Each row has a name. After each piece below comes the name of the row it's from, unless a question asks for something else. Each question is about the rows just above it.

Columns, left to right: Vuva poz betiz par
[149 101 162 128] = F
[ 86 128 128 124] = Y
[137 165 128  94] = B
[ 92 172 128 128] = W
[ 86  86 128  99] = D
[147 167 182 128] = C
[ 92 172 128  89] = Q
[ 92 171 148  97] = R
[ 76 108  94 122] = P
[ 65 126 113  96] = J
[102 128 116  85] = E
The rest of the row after [101 162]:
[128]
Which row holds these entries in another order? [101 128 149 162]
F
The rest of the row after [149 101 162]:
[128]

Columns, left to right: Gazo Kuz migo Bepi San kivol Pibup
[128 144 126 138 115 129 125] -> gabu
[134 156 134 113 135 131 132] -> Nupu
[109 135 128 105 110 189  93] -> Ludis
[135 146 126 129 126 121 126] -> bafik
[112 156 139 126  94 119 123] -> vove
[127 138 144 139 128 134 128] -> vus
[133 126 126 128 133 126 131] -> raf
[126 102 109 110 141 120 130] -> Vuke
[125 134 121 140 117 138 129] -> Kuvu
[136  94 109 110 189 105 128] -> sulid
[110 128 109  93 136 189 105] -> mugo
Repeated in bafik:
[126]
Put [ 94 105 109 110 128 136 189] back in order: which row is it?
sulid
Which row holds these entries in another order? [126 126 126 128 131 133 133]
raf
which: [112 156 139 126  94 119 123]
vove
[115 125 126 128 129 138 144] is which row reordered?
gabu
Put [105 110 128 109  93 136 189] back in order: which row is it?
mugo
The value that vus holds more than once:
[128]

Columns, left to right: Kizi kuzin nelu damom
[134  94 131 139] = lifu
[131 106 130 140] = Kis
[104 130 132 141] = palor
[131 106 129 140] = gegen
[131 109 129 139] = Dor
[133 103 131 133] = veful
[117 187 122 135] = lalo
[117 187 122 136] = kega
[132 104 129 141] = fugo
[117 190 190 125] = batav
Go on from [103 131] to the end of its row.
[133]
[133 117] is in which column, read top down?
Kizi
Put [141 129 104 132] back in order: which row is it?
fugo
[187 122 117 136] is which row reordered?
kega
which: [117 190 190 125]
batav
[106 129 131 140] is which row reordered?
gegen
Repeated in batav:
[190]

Columns, left to right: vof Mepa vidi sikat rim Kupav
[148 132 133 130 130 115] -> namom
[134  74 132 117 117 125] -> tam
[134 107 132 131 119 106] -> lizog
[123  98 111 117 117 124] -> Vab
[119 117] is in which column, read top down?
rim
Put [125 132 134 117 117  74] back in order: which row is it?
tam
The rest of the row after [130 130]:
[115]
Which column holds this, read top down? [132 111]
vidi
[133 132] is in which column, read top down?
vidi
Which row holds these entries in another order? [132 107 131 106 119 134]
lizog

Columns, left to right: nek pezuz rop Geteg talan sabi gete
[119 120 173 124 115 101 150] : Saroz
[142 135  83 130 150 157 182] : Vinen
[142 157  83 130 150 157  61] : zile
[137 134  95 129 144 147  85] : doza
[136 138  69 137 127 127 167] : fis
[95 69] is in which column, read top down?
rop
Which value appears more than once in zile?
[157]
Which value appears more than once in fis?
[127]

Columns, left to right: Fuli Foge zinu vufa virap mog
[ 78  78 140 112 145 120] = Lum
[196  89 125  74 112 138] = nipor
[ 86 117 129 127 123 149] = Ruz
[ 78 116 129 120 132 144] = pomil
Put [144 132 120 129 116  78] back in order: which row is it?
pomil
After [117 129], its row goes on with
[127 123 149]
Which value appears more than once in Lum?
[78]
Which column holds [112 123] top down?
virap

Columns, left to right: mer Lor vadit bapim geliz
[107 127 166 107 141] = nonek
[121 122 125 122 122] = gigaz
[167 127 171  80 150] = nakid
[122 122 125 122 126] = finu
Put [122 122 125 122 121] back in order: which row is it?
gigaz
Repeated in gigaz:
[122]
Which column holds this, read top down? [107 121 167]
mer
The row with [121 122 125 122 122] is
gigaz
Repeated in nonek:
[107]
[121 122 122 122 125] is which row reordered?
gigaz
After [122 122 125 122], its row goes on with
[126]

